Here is a tiny trained network, its code and every weight. The questions are about switching its units off for an input and a class, where a switched-off unit gives its printed mean instead of its output.

import numpy as np


def w(rows, s, z=0):
    codes = np.array(rows[::2]) - 128.0
    scale = np.full(codes.shape[1], s)
    scale[-1] = z or s
    return codes * scale


def f(y):
    return y / 2 * (1 + np.tanh(0.7978845608 * (y + 0.044715 * y**3)))


def log_softmax(a):
    a = a - a.max(-1, keepdims=True)
    return a - np.log(np.exp(a).sum(-1, keepdims=True))


def net(x, mask):
    res = np.array(x, float).reshape(1, 4) / 4 @ E
    y = f(res @ A[0][:, :-1].T + A[0][:, -1])
    res = res + np.where(mask, y, B[0][:, -1]) @ B[0][:, :-1]
    return log_softmax(res[-1] @ U[:, :-1].T + U[:, -1])


A, B = {}, {}
E = w([
[217,175,113],'x0',
[108,82,52],'x1',
[131,3,171],'x2',
[168,72,89],'x3',
],0.011)
A[0] = w([
[67,121,125,82],'neuron 0',
[116,168,137,175],'neuron 1',
[177,93,129,175],'neuron 2',
[124,150,162,73],'neuron 3',
[201,100,149,163],'neuron 4',
[151,183,125,164],'neuron 5',
[190,95,121,166],'neuron 6',
[119,121,79,181],'neuron 7',
[148,186,161,168],'neuron 8',
[61,149,134,222],'neuron 9',
[61,107,149,154],'neuron 10',
[40,92,163,217],'neuron 11',
[183,102,161,165],'neuron 12',
[145,192,156,81],'neuron 13',
[167,210,153,67],'neuron 14',
[126,134,193,1],'neuron 15',
[130,124,7,146],'neuron 16',
[145,164,116,116],'neuron 17',
],0.015,0.0027)
B[0] = w([
[114,36,173,162],'neuron 0',
[163,137,164,184],'neuron 1',
[126,69,89,195],'neuron 2',
[149,145,108,149],'neuron 3',
[177,93,49,214],'neuron 4',
[142,205,148,222],'neuron 5',
[135,78,76,205],'neuron 6',
[69,136,101,166],'neuron 7',
[186,151,159,224],'neuron 8',
[170,85,195,194],'neuron 9',
[104,67,206,191],'neuron 10',
[115,104,203,232],'neuron 11',
[196,88,127,199],'neuron 12',
[158,230,145,216],'neuron 13',
[158,254,182,254],'neuron 14',
[112,145,102,159],'neuron 15',
[33,179,82,238],'neuron 16',
[145,211,135,181],'neuron 17',
],0.0086,0.0084)
U = w([
[67,107,177,86],'0',
[128,122,133,255],'1',
[2,160,33,87],'2',
[164,193,134,80],'3',
[170,99,44,74],'4',
],0.012,0.0073)

Each question gives the input, the list of numbers given to net, and the class t.
The units are the neurons (one row each of A and B). Each row of codes is followed by its name. A weight is (code - 128) times the scale printed after its matrix; where a second scale follows, it is the last column's (A, B and U).
mask holds one flag per neuron, in row order. A switched-off neuron (its flag False) gives its mean, the last column of its row in B, instead of its output. The means were averaged over made-up inputs and are rounded, as every weight is.
A unit's drop is (log p(t) with every unit on - log p(t) with that unit switched off) / (log p(t) with every unit on - log p(t) with every unit switched off).
The circuit of an input: a set's keep is (log p(t) with only the set's units on - log p(t) with every unit switched off) / (log p(t) with every unit on - log p(t) with every unit switched off). Starting from the 12 units with the biggest drops (on a tie, the unit counted first), units are removed one at a time, each time the one whose removal leaves the highest keep (on an exact tie, the one counted first), for as long as the keep stays at least 0.8.
circuit, biggest first: the units of the circuit, biggest drop first
k most important neurons: the k neurons with the biggest drops, biggest first
drop of u: that unit's drop, to one decimal
input [-5,0,-7,3], class 2: circuit, biggest first : neuron 16; neuron 14
input [8,4,-3,5], class 2: circuit, biggest first : neuron 16
input [-7,4,3,8], class 0: circuit, biggest first : neuron 11; neuron 10
input [1,1,1,0], class 4: circuit, biggest first : neuron 14; neuron 11
input [0,-4,7,-1], class 4: 3 most important neurons : neuron 4; neuron 14; neuron 12
input [2,7,-7,-3], class 2: 2 most important neurons : neuron 16; neuron 7
input [8,5,0,0], class 2: drop of neuron 16 : 0.4
input [6,6,-3,6], class 2: drop of neuron 16 : 0.3
input [-2,2,1,0], class 0: drop of neuron 4 : 0.2
input [-2,-4,8,7], class 4: drop of neuron 4 : 0.1
